Each row has two labels, one from each of two sets.
[-10  15 -59 -23  58   0  29  11 -23 -18 -46  41  -7 -59  -8  28 -44  25
   1  12 -43  45  -1  -9  23 100 -46 -42 -27   4  26  21  44 -17   1 -15
 -38 -10  -9  17 -27  -7  15 -12  -8 -34  49  38 -30  31 -24  -1] : Z, F
[ 27  -7   1  -5 -23  40   7  32 -19  12 -77 -27 -39  -8  10   0 -48 -10
  -9  23 -15  28   5 -12  28  83 -15 -47  27 -13 -35  -7  11  -1 -31   4
  26   2 -34 -29  11  -9 -23  -3  46   1  16  47  46  38 -69  18] : Q, L
[  -2  -28  -26  -18   -2   36  -12   35   -2  -14  -26  -24  -52    9
  -25   -1  -44  -23   -4    8  -28   27   -7  -17   24   85  -16  -19
   33   -4   -1   -2   22   14  -22   33   18    4    8   45   -6  -10
  -17  -27   61    2   -9   30   -3   26 -111   17] : Q, F
[ 24  37 -15 -81  29 -41  22  -1 -26  23   0   8 -21 -55  -9 -36 -49  16
   6  50 -49  11   5 -35 -33  74 -80 -40 -38 -49   1  24  90   7   6 -21
 -44 -19  63  46 -31 -20 -31 -23  21 -39  69  -4 -26   9 -13  42] : Y, M
[ 49  47 -15 -14  35  33 -14   0 -19  26 -33  15 -27 -55   1 -36  -8  28
  -3  54 -56  38 -11   8  -2  68 -29 -23 -28 -12 -22   1  68  -9  17  -3
 -60  -5  30  41 -11   3 -43 -50   8 -35  82  36  68  27 -84  50] : Y, M
[   0  -15  -21  -51    0    1  -19   -7   -9   12  -34   19   22  -34
  -12  -29  -30    3  -19   54  -23   27  -21  -48    1   40  -38  -39
   19   -6  -17    9   58   18  -57   -6   13    2   40  101  -36  -11
    7  -10   24  -17    5   41  -35   26 -109   73] : Y, M
[ 40  68 -15 -28   3 -37  20 -27  -7   1   7  21   8 -39 -14  11 -19  -3
  -7  18 -34  17 -38 -12  -6  33 -59   0  17  11  -3   1  30 -26 -24 -20
 -18  -9   8  20 -28 -53  10 -53  -4 -44  49  15 -45  21 -10  46] : Y, M
[ 94  26  23  46 -17 -25  28   8 -13 -14  34 -43 -47  23  -1  39 -32   7
  22 -12 -11 -16 -13  35   0  47 -25 -13 -40   4 -54 -19 -13  10  50  41
 -56 -39   6  16  -8 -56 -11 -50  -9  -2 104  38   6  10 -11 -16] : Z, L
[ -5  15 -26 -18  47  20  -1   3  15  10 -58  32  -6 -31  14   2 -36  18
 -25  12 -57  27 -24  20  26  37  -9 -17  12  12   6   8  42  19  20 -17
   9  10  -5  34  -7  -2 -17 -69  39 -21  -5   7   1   8 -29  26] : Q, M
[ 49  38   9   6  21 -70   7 -32 -18   1  54 -17  11  21   9  -3 -17  21
  39  67 -19 -62  -3  -5  -3  -5 -34 -13 -25 -18 -31   0  48   2   9  30
 -19  -9  43  33 -15 -59 -12 -51 -44 -40  84  14 -37  26 -20  70] : Z, L
[  13    2  -16  -62   57   34   15   31    1   20 -111  -15  -18  -58
  -21  -22  -23  -12  -31   28  -45   23   17   -9  -18   49  -12  -37
    0  -31  -31   17   62  -29  -28  -31   -9   11  -20   14    2    0
  -32   43   22   -5  -18   23    2   25  -43   47] : Y, F
[ 19  51   8 -20  42  23  18   3 -27  33 -68 -20 -15 -29  14 -22 -24  26
   2  45 -63   1  40   6  -7  59   0 -53 -30 -23 -49  -8  52   0 -10 -37
 -28 -19 -23  56 -17   3 -32   2  37 -33 104  33  46  22 -62  76] : Q, M
[ -35  -60  -32   -6    9  -33    7   47   33   27 -107  -54  -40  -10
  -30   46  -33  -31    8   29  -24  -24   23  -61   20   40  -13  -68
   49  -18  -23   26   27  -17  -80   15   25   53   -3   55  -12  -35
  -35    7  -12  -11  -28   44  -22   10  -64   10] : Z, L
[ 44  44 -18  14  43 -27  11 -17  19  11 -32 -16 -31  -6   8   3 -17 -10
  -2  41 -70  18 -13  23  10  25  15 -32  15  -4 -65 -13  61 -14 -14  -3
 -42   2  34  35 -10 -23 -23 -43  31 -26  71  26  32   2 -65  70] : Y, L
